Below are the code and all the weights of a small trained network. Each question names an input and a target symbol and asks about switching units off, where a switched-off unit gives its printed mean instead of its output.

import numpy as np


def w(rows, s, z=0):
    codes = np.array(rows[::2]) - 128.0
    scale = np.full(codes.shape[1], s)
    scale[-1] = z or s
    return codes * scale


def f(y):
    return np.maximum(y, 0)


def softmax(a):
    e = np.exp(a - a.max(-1, keepdims=True))
    return e / e.sum(-1, keepdims=True)


def log_softmax(a):
    a = a - a.max(-1, keepdims=True)
    return a - np.log(np.exp(a).sum(-1, keepdims=True))


def net(x, mask):
    ids = ['δεηθξτω'.index(c) for c in x.split()]
    T = len(ids)
    res = E[ids] + P[:T]
    r = res
    for j in range(2):
        rows = slice(2 * j, 2 * j + 2)
        q, k, v = (r @ M[0][rows].T for M in (Q, K, V))
        z = softmax(np.where(np.tri(T) > 0, q @ k.T / 2**0.5, -1e9)) @ v
        o = O[0][rows]
        res = res + np.where(mask[j], z, o[:, -1]) @ o[:, :-1]
    y = f(res @ A[0][:, :-1].T + A[0][:, -1])
    res = res + np.where(mask[2:6], y, B[0][:, -1]) @ B[0][:, :-1]
    return log_softmax(res[-1] @ U[:, :-1].T + U[:, -1])


Q, K, V, O, A, B = {}, {}, {}, {}, {}, {}
E = w([
[53,134,177,54,156,100,75],'δ',
[187,138,68,134,65,164,143],'ε',
[127,194,250,115,153,67,212],'η',
[138,166,90,162,173,12,119],'θ',
[155,139,141,176,185,174,85],'ξ',
[220,85,161,74,161,27,19],'τ',
[164,87,172,113,156,108,234],'ω',
],0.017)
P = w([
[137,89,154,133,7,159,200],'0',
[121,157,150,156,76,154,141],'1',
[104,154,131,144,118,145,148],'2',
[101,153,118,123,140,137,161],'3',
[94,147,116,109,157,124,165],'4',
[87,145,100,98,165,123,178],'5',
],0.012)
Q[0] = w([
[90,155,69,169,189,178,81],'h0',
[200,129,21,157,139,152,46],'h0',
[158,97,11,141,73,173,67],'h1',
[94,121,56,133,175,104,75],'h1',
],0.012)
K[0] = w([
[61,105,120,215,150,152,162],'h0',
[236,196,110,239,68,178,156],'h0',
[183,165,125,227,7,165,169],'h1',
[103,163,99,197,151,145,179],'h1',
],0.011)
V[0] = w([
[140,116,72,87,126,120,173],'h0',
[68,53,183,98,72,126,32],'h0',
[169,95,148,233,246,140,120],'h1',
[172,63,177,114,99,2,102],'h1',
],0.0073)
O[0] = w([
[125,107,118,197,111,126,98,88],'h0',
[132,102,54,120,254,30,120,161],'h0',
[207,226,52,84,158,190,138,86],'h1',
[170,192,102,197,50,132,117,253],'h1',
],0.0098,0.0038)
A[0] = w([
[161,55,81,153,141,84,96,2],'n0',
[61,164,170,197,80,183,68,20],'n1',
[173,71,132,198,50,254,139,115],'n2',
[59,78,127,217,2,148,165,109],'n3',
],0.0085,0.0046)
B[0] = w([
[111,139,221,76,197,193,144,163],'n0',
[114,130,145,64,72,84,244,168],'n1',
[97,24,131,182,83,125,113,255],'n2',
[135,225,90,74,192,152,101,244],'n3',
],0.011,0.0062)
U = w([
[103,91,146,130,138,84,153,104],'δ',
[151,45,143,171,3,145,150,253],'ε',
[163,166,186,79,75,139,165,22],'η',
[177,177,48,179,97,80,159,134],'θ',
[165,175,95,75,172,198,137,55],'ξ',
[244,103,170,103,47,80,77,118],'τ',
[129,187,163,212,182,220,76,119],'ω',
],0.0072,0.0051)

Each question gives the input, a string of symbols that net reads in full, and the target symbol t.
The units are the heads (2 rows each of Q, K, V and O) and the neurons (one row each of A and B). Each row of codes is followed by its name. A weight is (code - 128) times the scale printed after its matrix; where a second scale follows, it is the last column's (O, A, B and U).
mask holds one flag per unit, heads first, then neurons. A switched-off unit (its flag False) gives its mean, the last column of its rows in O or B, instead of its output. The means were averaged over made-up inputs and are rounded, as every weight is.
A unit's drop is (log p(t) with every unit on - log p(t) with that unit switched off) / (log p(t) with every unit on - log p(t) with every unit switched off).
The circuit of an input: a set's keep is (log p(t) with only the set's units on - log p(t) with every unit switched off) / (log p(t) with every unit on - log p(t) with every unit switched off). Starting from all 6 units, units are removed one at a time, each time the one whose removal leaves the highest keep (on an exact tie, the one counted first), for as long as the keep stays at least 0.8.
circuit, biggest first: the units of the circuit, biggest drop first
top k neurons: the k neurons with the biggest drops, biggest first
which heads matter: for each layer, one digit per head in row order, 1 if its drop is at least 0.15 and else 0, layers parted by /
drop of u: that unit's drop, to one decimal
input ω δ θ ξ θ η, target δ: circuit, biggest first -> [h1, h0]
input θ δ η, target δ: circuit, biggest first -> [h0, h1]
input τ ξ η ξ ω τ, target ξ: circuit, biggest first -> [h1, n2]
input η ω δ, target δ: circuit, biggest first -> [h1, h0]
input ω θ ω ω ω ξ, target ε: top 3 neurons -> [n2, n3, n1]
input ε τ η ω ω ω, target θ: top 2 neurons -> [n2, n0]
input η δ ε ω, target δ: top neuron -> [n3]
input δ τ ξ ω ξ τ, target ξ: top 2 neurons -> [n2, n0]
input η ω ω θ ω ω, target ε: which heads matter -> 11
input δ ε ε ω, target δ: drop of h1 -> 0.4
input τ τ θ ε ω, target θ: drop of h1 -> 0.7
input ξ ξ ξ, target ξ: drop of h0 -> 0.0
